Below are the code and all the weights of a small trained network. Each question names an input and a class and asks about switching units off, where a switched-off unit gives its printed mean instead of its output.

import numpy as np


def w(rows, s, z=0):
    codes = np.array(rows[::2]) - 128.0
    scale = np.full(codes.shape[1], s)
    scale[-1] = z or s
    return codes * scale


def f(y):
    return np.maximum(y, 0)


def log_softmax(a):
    a = a - a.max(-1, keepdims=True)
    return a - np.log(np.exp(a).sum(-1, keepdims=True))


def net(x, mask):
    res = np.array(x, float).reshape(1, 7) / 4 @ E
    y = f(res @ A[0][:, :-1].T + A[0][:, -1])
    res = res + np.where(mask, y, B[0][:, -1]) @ B[0][:, :-1]
    return log_softmax(res[-1] @ U[:, :-1].T + U[:, -1])


A, B = {}, {}
E = w([
[135,234,136,55,113,144,119],'x0',
[118,185,101,141,86,39,111],'x1',
[6,166,169,186,34,153,107],'x2',
[155,178,97,128,99,122,80],'x3',
[148,145,172,118,177,60,132],'x4',
[195,153,117,146,207,190,23],'x5',
[131,158,213,126,178,159,99],'x6',
],0.011)
A[0] = w([
[85,101,195,149,145,122,69,140],'neuron 0',
[95,145,136,128,63,53,159,130],'neuron 1',
[133,182,114,86,124,120,169,175],'neuron 2',
[78,156,118,117,90,93,147,49],'neuron 3',
[59,164,213,188,114,139,146,113],'neuron 4',
[74,176,118,124,10,128,190,154],'neuron 5',
[57,128,223,141,167,109,116,141],'neuron 6',
[77,184,127,105,58,84,175,126],'neuron 7',
[137,167,128,100,108,167,129,25],'neuron 8',
[136,93,156,91,145,156,135,99],'neuron 9',
[74,120,184,167,129,186,119,144],'neuron 10',
[129,102,129,169,101,67,128,123],'neuron 11',
[171,220,104,116,111,132,83,62],'neuron 12',
[158,251,126,125,166,149,97,110],'neuron 13',
[168,92,105,158,170,107,158,134],'neuron 14',
[173,90,93,140,69,189,107,166],'neuron 15',
[89,81,41,174,86,182,135,118],'neuron 16',
[57,166,126,103,93,95,155,2],'neuron 17',
[197,153,146,90,181,151,168,145],'neuron 18',
[143,127,101,97,168,105,99,73],'neuron 19',
],0.013,0.0031)
B[0] = w([
[177,161,183,186,158,153,215,184],'neuron 0',
[154,44,98,149,25,129,62,213],'neuron 1',
[94,114,155,73,127,163,86,172],'neuron 2',
[118,71,112,121,80,140,53,184],'neuron 3',
[145,113,194,157,104,209,131,227],'neuron 4',
[83,83,105,132,44,203,78,253],'neuron 5',
[196,126,200,175,86,174,160,201],'neuron 6',
[114,70,166,116,58,145,35,221],'neuron 7',
[108,127,91,199,143,88,110,155],'neuron 8',
[136,107,142,95,178,161,175,160],'neuron 9',
[140,191,124,233,159,219,181,205],'neuron 10',
[163,117,99,160,64,69,149,174],'neuron 11',
[71,197,165,121,134,35,21,199],'neuron 12',
[108,175,242,148,143,67,42,219],'neuron 13',
[171,100,95,100,144,41,188,177],'neuron 14',
[2,168,44,114,211,111,194,176],'neuron 15',
[58,164,19,127,98,140,164,204],'neuron 16',
[119,101,129,142,70,147,70,192],'neuron 17',
[147,91,136,32,212,177,93,201],'neuron 18',
[139,127,147,111,168,83,82,168],'neuron 19',
],0.0082,0.018)
U = w([
[147,147,182,167,116,185,165,49],'0',
[133,208,172,113,131,76,46,253],'1',
[187,73,90,138,107,14,160,108],'2',
[184,73,141,2,187,137,141,174],'3',
[53,162,48,121,136,136,159,102],'4',
[106,65,122,112,36,149,90,79],'5',
],0.012,0.0017)

Each question gives the input, the list of numbers given to net, and the class t.
The units are the neurons (one row each of A and B). Each row of codes is followed by its name. A weight is (code - 128) times the scale printed after its matrix; where a second scale follows, it is the last column's (A, B and U).
mask holds one flag per neuron, in row order. A switched-off neuron (its flag False) gives its mean, the last column of its row in B, instead of its output. The means were averaged over made-up inputs and are rounded, as every weight is.
A unit's drop is (log p(t) with every unit on - log p(t) with that unit switched off) / (log p(t) with every unit on - log p(t) with every unit switched off).
The circuit of an input: a set's keep is (log p(t) with only the set's units on - log p(t) with every unit switched off) / (log p(t) with every unit on - log p(t) with every unit switched off). Starting from the 12 units with the biggest drops (on a tie, the unit counted first), units are removed one at a time, each time the one whose removal leaves the highest keep (on an exact tie, the one counted first), for as long as the keep stays at least 0.8.
units of the circuit, in order: the units of the circuit, biggest drop first
unit that matters most: the unit with the biggest drop
k most important neurons: the k neurons with the biggest drops, biggest first
drop when u is switched off: that unit's drop, to one decimal
input [-1,-5,-4,-1,-3,7,-7], class 4: unit that matters most	neuron 15
input [-2,8,-6,-8,-2,-5,1], class 2: units of the circuit, in order	neuron 14; neuron 5
input [-3,-8,0,-8,3,3,3], class 0: 3 most important neurons	neuron 10; neuron 6; neuron 0
input [-5,-6,-2,-2,-7,-5,5], class 4: 2 most important neurons	neuron 16; neuron 15
input [-2,3,-8,2,8,7,-3], class 3: 2 most important neurons	neuron 18; neuron 14
input [-3,8,0,1,-5,0,8], class 1: 2 most important neurons	neuron 5; neuron 10
input [-2,6,4,-1,2,6,3], class 1: 3 most important neurons	neuron 13; neuron 12; neuron 5
input [6,6,3,5,-3,4,-7], class 1: 3 most important neurons	neuron 12; neuron 13; neuron 4
input [2,-8,0,-3,4,7,6], class 3: 4 most important neurons	neuron 18; neuron 9; neuron 4; neuron 5
input [-5,-5,-3,-4,5,-4,-1], class 2: drop when neuron 4 is switched off	0.2
input [1,-1,8,1,3,3,0], class 0: drop when neuron 13 is switched off	0.0
input [-3,-3,-8,-5,0,-3,-5], class 3: drop when neuron 18 is switched off	0.1
